Below are the code and all the weights of a small trained network. Each question names an input and a class and asks about switching units off, where a switched-off unit gives its printed mean instead of its output.

import numpy as np


def w(rows, s, z=0):
    codes = np.array(rows[::2]) - 128.0
    scale = np.full(codes.shape[1], s)
    scale[-1] = z or s
    return codes * scale


def f(y):
    return np.maximum(y, 0)


def log_softmax(a):
    a = a - a.max(-1, keepdims=True)
    return a - np.log(np.exp(a).sum(-1, keepdims=True))


def net(x, mask):
    res = np.array(x, float).reshape(1, 8) / 4 @ E
    y = f(res @ A[0][:, :-1].T + A[0][:, -1])
    res = res + np.where(mask, y, B[0][:, -1]) @ B[0][:, :-1]
    return log_softmax(res[-1] @ U[:, :-1].T + U[:, -1])


A, B = {}, {}
E = w([
[155,159,97,137,131,100,116],'x0',
[144,132,96,176,153,126,131],'x1',
[65,110,114,206,13,81,155],'x2',
[234,117,208,110,108,102,254],'x3',
[225,31,206,125,57,122,41],'x4',
[124,140,138,64,85,117,119],'x5',
[112,110,145,126,135,146,135],'x6',
[172,222,128,161,24,213,99],'x7',
],0.0078)
A[0] = w([
[178,162,187,140,114,79,247,98],'neuron 1',
[93,45,116,99,150,3,148,81],'neuron 2',
[145,212,160,172,52,130,77,98],'neuron 3',
[203,134,118,114,137,130,216,40],'neuron 4',
[147,58,178,109,127,108,83,68],'neuron 5',
[69,115,159,156,65,119,152,175],'neuron 6',
[138,187,160,52,111,162,110,233],'neuron 7',
[87,198,145,82,112,198,177,216],'neuron 8',
[144,182,97,71,150,141,171,232],'neuron 9',
[159,128,146,119,135,90,173,54],'neuron 10',
[176,124,163,105,127,95,32,73],'neuron 11',
[33,206,125,106,147,96,222,165],'neuron 12',
[145,80,184,159,89,84,79,177],'neuron 13',
[145,152,193,145,75,157,242,88],'neuron 14',
[173,85,104,173,137,113,118,174],'neuron 15',
[161,208,146,117,89,240,106,78],'neuron 16',
[68,142,128,165,119,131,70,6],'neuron 17',
[74,121,112,185,32,1,159,189],'neuron 18',
[75,146,70,144,160,135,29,124],'neuron 19',
[107,139,125,209,62,189,157,210],'neuron 20',
[37,147,178,130,109,91,73,111],'neuron 21',
],0.0098,0.0019)
B[0] = w([
[19,86,98,95,95,152,48,223],'neuron 1',
[115,137,139,153,221,18,130,220],'neuron 2',
[159,165,107,154,146,81,108,200],'neuron 3',
[51,139,102,99,77,163,113,190],'neuron 4',
[113,139,109,185,146,112,196,182],'neuron 5',
[157,98,114,87,175,128,138,185],'neuron 6',
[147,142,108,98,155,119,125,191],'neuron 7',
[110,192,138,148,202,127,184,198],'neuron 8',
[126,136,68,113,135,121,203,195],'neuron 9',
[58,165,156,73,106,154,74,166],'neuron 10',
[115,120,136,132,80,183,216,190],'neuron 11',
[170,217,146,187,78,145,230,249],'neuron 12',
[193,169,158,161,53,155,229,187],'neuron 13',
[95,109,139,100,82,101,59,209],'neuron 14',
[108,148,103,86,58,175,128,156],'neuron 15',
[148,154,155,129,182,30,91,209],'neuron 16',
[34,140,135,109,107,117,113,171],'neuron 17',
[140,118,24,75,223,193,159,232],'neuron 18',
[103,165,125,84,67,183,97,214],'neuron 19',
[164,57,71,162,254,107,110,198],'neuron 20',
[94,133,110,137,136,151,109,177],'neuron 21',
],0.0069,0.011)
U = w([
[16,129,151,101,39,196,48,53],'0',
[206,95,126,56,173,216,169,255],'1',
[194,153,169,192,64,195,248,68],'2',
[165,132,182,162,180,2,89,121],'3',
],0.0081,0.0035)

Each question gives the input, the list of numbers given to net, and the class t.
The units are the neurons (one row each of A and B). Each row of codes is followed by its name. A weight is (code - 128) times the scale printed after its matrix; where a second scale follows, it is the last column's (A, B and U).
mask holds one flag per neuron, in row order. A switched-off neuron (its flag False) gives its mean, the last column of its row in B, instead of its output. The means were averaged over made-up inputs and are rounded, as every weight is.
A unit's drop is (log p(t) with every unit on - log p(t) with that unit switched off) / (log p(t) with every unit on - log p(t) with every unit switched off).
The circuit of an input: a set's keep is (log p(t) with only the set's units on - log p(t) with every unit switched off) / (log p(t) with every unit on - log p(t) with every unit switched off). Starting from the 12 units with the biggest drops (on a tie, the unit counted first), units are removed one at a time, each time the one whose removal leaves the highest keep (on an exact tie, the one counted first), for as long as the keep stays at least 0.8.
units of the circuit, in order: the units of the circuit, biggest drop first
most important unit: the unit with the biggest drop
top k neurons: the k neurons with the biggest drops, biggest first
drop when u is switched off: that unit's drop, to one decimal
input [-8,-1,5,-1,3,8,8,6], class 3: top 2 neurons => neuron 16; neuron 3
input [-8,-6,-2,1,-4,-7,-5,-6], class 3: units of the circuit, in order => neuron 2
input [-5,-3,-6,0,-6,5,3,-8], class 3: top 2 neurons => neuron 2; neuron 18
input [-8,5,-1,8,5,-4,-7,-7], class 0: units of the circuit, in order => neuron 1; neuron 4
input [-4,-6,-1,6,7,7,7,-2], class 2: top 4 neurons => neuron 13; neuron 5; neuron 11; neuron 19
input [-5,4,7,4,4,1,-5,7], class 1: units of the circuit, in order => neuron 18; neuron 20
input [1,-1,6,-6,-7,-8,7,-4], class 2: top 3 neurons => neuron 12; neuron 1; neuron 14
input [-7,-6,-6,8,-8,-5,4,5], class 0: top 2 neurons => neuron 1; neuron 14
input [1,8,-7,-7,6,-2,-5,-4], class 0: top 3 neurons => neuron 19; neuron 18; neuron 12
input [3,7,4,-3,-4,4,-1,8], class 3: units of the circuit, in order => neuron 16; neuron 20
input [-8,-3,6,-4,-3,2,8,4], class 1: units of the circuit, in order => neuron 20; neuron 6
input [-1,8,-7,-7,-4,-8,3,8], class 3: top 2 neurons => neuron 16; neuron 1
input [0,-6,-5,0,0,-8,-4,-7], class 3: top 2 neurons => neuron 2; neuron 18
input [5,-2,6,-2,-8,-5,4,-2], class 2: units of the circuit, in order => neuron 12
input [-7,6,-5,-6,5,0,1,-6], class 0: top 3 neurons => neuron 19; neuron 18; neuron 12
input [-6,6,8,-5,-4,8,-1,5], class 1: top 2 neurons => neuron 18; neuron 20
input [-7,0,0,-6,6,-8,-5,8], class 3: top 3 neurons => neuron 16; neuron 20; neuron 3
input [-4,-8,-4,-1,1,7,-5,-5], class 3: top 3 neurons => neuron 18; neuron 2; neuron 19
input [1,2,-2,3,-1,-3,-3,6], class 3: drop when neuron 17 is switched off => 0.0
input [-1,-8,-7,8,8,4,-8,-1], class 0: drop when neuron 1 is switched off => 0.5
input [4,2,-5,-6,-1,-8,-8,-3], class 0: most important unit => neuron 19
input [1,-6,6,-5,8,-6,-2,-1], class 2: drop when neuron 13 is switched off => 0.7
